Below is a small trained network, with its code and all its weights. Each question gives an input and a target symbol and asks what happens when units are switched off, that is, made to give their printed mean instead of their output.

import numpy as np


def w(rows, s, z=0):
    codes = np.array(rows[::2]) - 128.0
    scale = np.full(codes.shape[1], s)
    scale[-1] = z or s
    return codes * scale


def norm(h):
    return h / np.sqrt((h * h).mean(-1, keepdims=True) + 1e-5)


def f(y):
    return np.maximum(y, 0)


def softmax(a):
    e = np.exp(a - a.max(-1, keepdims=True))
    return e / e.sum(-1, keepdims=True)


def log_softmax(a):
    a = a - a.max(-1, keepdims=True)
    return a - np.log(np.exp(a).sum(-1, keepdims=True))


def net(x, mask):
    ids = ['βζηλφψ'.index(c) for c in x.split()]
    T = len(ids)
    res = E[ids] + P[:T]
    u = 0
    for l in range(2):
        q, k, v = (norm(res) @ M[l].T for M in (Q, K, V))
        z = softmax(np.where(np.tri(T) > 0, q @ k.T / 2**0.5, -1e9)) @ v
        res = res + np.where(mask[u], z, O[l][:, -1]) @ O[l][:, :-1]
        u += 1
        y = f(norm(res) @ A[l][:, :-1].T + A[l][:, -1])
        res = res + np.where(mask[u : u + 12], y, B[l][:, -1]) @ B[l][:, :-1]
        u += 12
    return log_softmax(norm(res)[-1] @ U[:, :-1].T + U[:, -1])


Q, K, V, O, A, B = {}, {}, {}, {}, {}, {}
E = w([
[221,142,40,189],'β',
[94,153,88,154],'ζ',
[178,141,26,142],'η',
[234,127,85,249],'λ',
[64,33,188,142],'φ',
[135,144,67,133],'ψ',
],0.014)
P = w([
[120,113,228,112],'0',
[183,123,192,255],'1',
[166,116,120,158],'2',
[148,112,62,102],'3',
[127,109,101,159],'4',
[120,107,90,143],'5',
[110,108,97,163],'6',
[99,101,105,180],'7',
[102,93,72,131],'8',
[91,96,87,149],'9',
[88,87,78,141],'10',
],0.0093)
Q[0] = w([
[175,163,87,198],'0.h1',
[162,71,2,188],'0.h1',
],0.0085)
K[0] = w([
[168,235,80,30],'0.h1',
[184,207,253,43],'0.h1',
],0.005)
V[0] = w([
[103,2,63,209],'0.h1',
[125,86,169,104],'0.h1',
],0.0088)
O[0] = w([
[75,242,144,145,254],'0.h1',
[147,78,42,249,58],'0.h1',
],0.011,0.0042)
A[0] = w([
[80,121,245,147,168],'0.n1',
[146,195,176,129,40],'0.n2',
[156,12,173,130,240],'0.n3',
[154,152,82,123,83],'0.n4',
[32,226,179,72,189],'0.n5',
[45,88,17,172,60],'0.n6',
[67,163,94,203,251],'0.n7',
[91,73,122,171,113],'0.n8',
[88,150,114,198,122],'0.n9',
[151,175,169,2,83],'0.n10',
[124,117,161,241,162],'0.n11',
[147,118,22,127,118],'0.n12',
],0.0089,0.0031)
B[0] = w([
[227,138,118,172,159],'0.n1',
[82,144,199,101,152],'0.n2',
[132,151,161,2,154],'0.n3',
[87,135,138,162,167],'0.n4',
[189,93,98,167,210],'0.n5',
[131,155,156,183,167],'0.n6',
[161,115,123,88,254],'0.n7',
[129,97,118,145,145],'0.n8',
[132,119,66,121,191],'0.n9',
[54,145,100,191,140],'0.n10',
[129,111,67,90,190],'0.n11',
[179,93,151,118,187],'0.n12',
],0.0093,0.0091)
Q[1] = w([
[126,169,129,110],'1.h1',
[155,252,98,129],'1.h1',
],0.02)
K[1] = w([
[77,146,118,22],'1.h1',
[12,134,254,34],'1.h1',
],0.0094)
V[1] = w([
[95,11,26,159],'1.h1',
[114,164,162,208],'1.h1',
],0.013)
O[1] = w([
[6,160,147,117,4],'1.h1',
[77,140,50,19,168],'1.h1',
],0.014,0.0038)
A[1] = w([
[128,34,105,111,246],'1.n1',
[111,3,120,114,56],'1.n2',
[91,138,136,143,79],'1.n3',
[84,120,52,128,100],'1.n4',
[148,45,104,30,251],'1.n5',
[93,124,203,146,148],'1.n6',
[203,122,158,29,244],'1.n7',
[163,66,190,172,104],'1.n8',
[143,190,92,100,66],'1.n9',
[166,192,175,174,101],'1.n10',
[109,87,78,63,152],'1.n11',
[188,197,141,100,188],'1.n12',
],0.014,0.0024)
B[1] = w([
[24,76,134,122,208],'1.n1',
[51,78,191,89,167],'1.n2',
[133,70,133,183,149],'1.n3',
[155,225,143,167,190],'1.n4',
[29,23,230,55,255],'1.n5',
[141,53,76,31,163],'1.n6',
[46,112,120,183,247],'1.n7',
[182,167,239,53,196],'1.n8',
[161,167,94,68,199],'1.n9',
[41,128,173,111,187],'1.n10',
[161,54,242,162,204],'1.n11',
[116,255,78,184,222],'1.n12',
],0.0076)
U = w([
[80,23,183,89,208],'β',
[22,139,126,183,118],'ζ',
[174,142,204,157,137],'η',
[49,152,92,7,6],'λ',
[128,228,81,113,72],'φ',
[196,79,106,48,190],'ψ',
],0.015,0.0012)

Each question gives the input, a string of symbols that net reads in full, and the target symbol t.
The units are the heads (2 rows each of Q, K, V and O) and the neurons (one row each of A and B). Each row of codes is followed by its name. A weight is (code - 128) times the scale printed after its matrix; where a second scale follows, it is the last column's (O, A, B and U).
mask holds one flag per unit, layer by layer, with each layer's heads first. A switched-off unit (its flag False) gives its mean, the last column of its rows in O or B, instead of its output. The means were averaged over made-up inputs and are rounded, as every weight is.
A unit's drop is (log p(t) with every unit on - log p(t) with that unit switched off) / (log p(t) with every unit on - log p(t) with every unit switched off).
The circuit of an input: a set's keep is (log p(t) with only the set's units on - log p(t) with every unit switched off) / (log p(t) with every unit on - log p(t) with every unit switched off). Starting from the 12 units with the biggest drops (on a tie, the unit counted first), units are removed one at a time, each time the one whose removal leaves the highest keep (on an exact tie, the one counted first), for as long as the keep stays at least 0.8.
circuit, biggest first: the units of the circuit, biggest drop first
unit that matters most: the unit with the biggest drop
top k neurons: the k neurons with the biggest drops, biggest first
drop of u: that unit's drop, to one decimal
input ζ β β, target η: circuit, biggest first => 0.h1, 0.n3, 1.h1
input β λ λ ζ, target ψ: unit that matters most => 0.n5
input φ β ψ β β β η β ψ ζ β, target ζ: circuit, biggest first => 0.h1, 1.h1, 0.n3
input ζ β φ η, target η: circuit, biggest first => 0.n3, 1.h1
input β η ψ λ β β φ ψ φ ζ φ, target ζ: circuit, biggest first => 1.h1, 0.h1, 1.n5
input φ λ φ β ψ β λ β, target ζ: top 2 neurons => 0.n3, 0.n11
input φ φ ζ, target ζ: top 2 neurons => 0.n11, 0.n3
input φ ψ ψ ψ η φ β η η λ ζ, target ζ: top 2 neurons => 0.n5, 0.n3
input β η ψ ζ ψ, target ψ: top 2 neurons => 0.n5, 0.n2
input φ ζ ψ φ β λ ψ β φ β λ, target ζ: top 2 neurons => 0.n3, 0.n11
input φ ζ ζ ψ, target ζ: top 2 neurons => 0.n11, 0.n3
input φ β ζ β ζ ψ φ η, target ζ: top 3 neurons => 0.n11, 0.n3, 0.n5
input ζ φ ψ β λ λ λ λ λ λ ζ, target η: top 2 neurons => 0.n3, 0.n5
input λ λ φ η β λ ζ φ λ β, target φ: circuit, biggest first => 0.h1
input λ η φ β φ ζ η ψ, target φ: drop of 0.h1 => 0.5
input ψ η η β φ ζ, target β: drop of 1.n7 => 0.0
input η β β β ζ β β β φ λ, target λ: drop of 0.h1 => 0.6
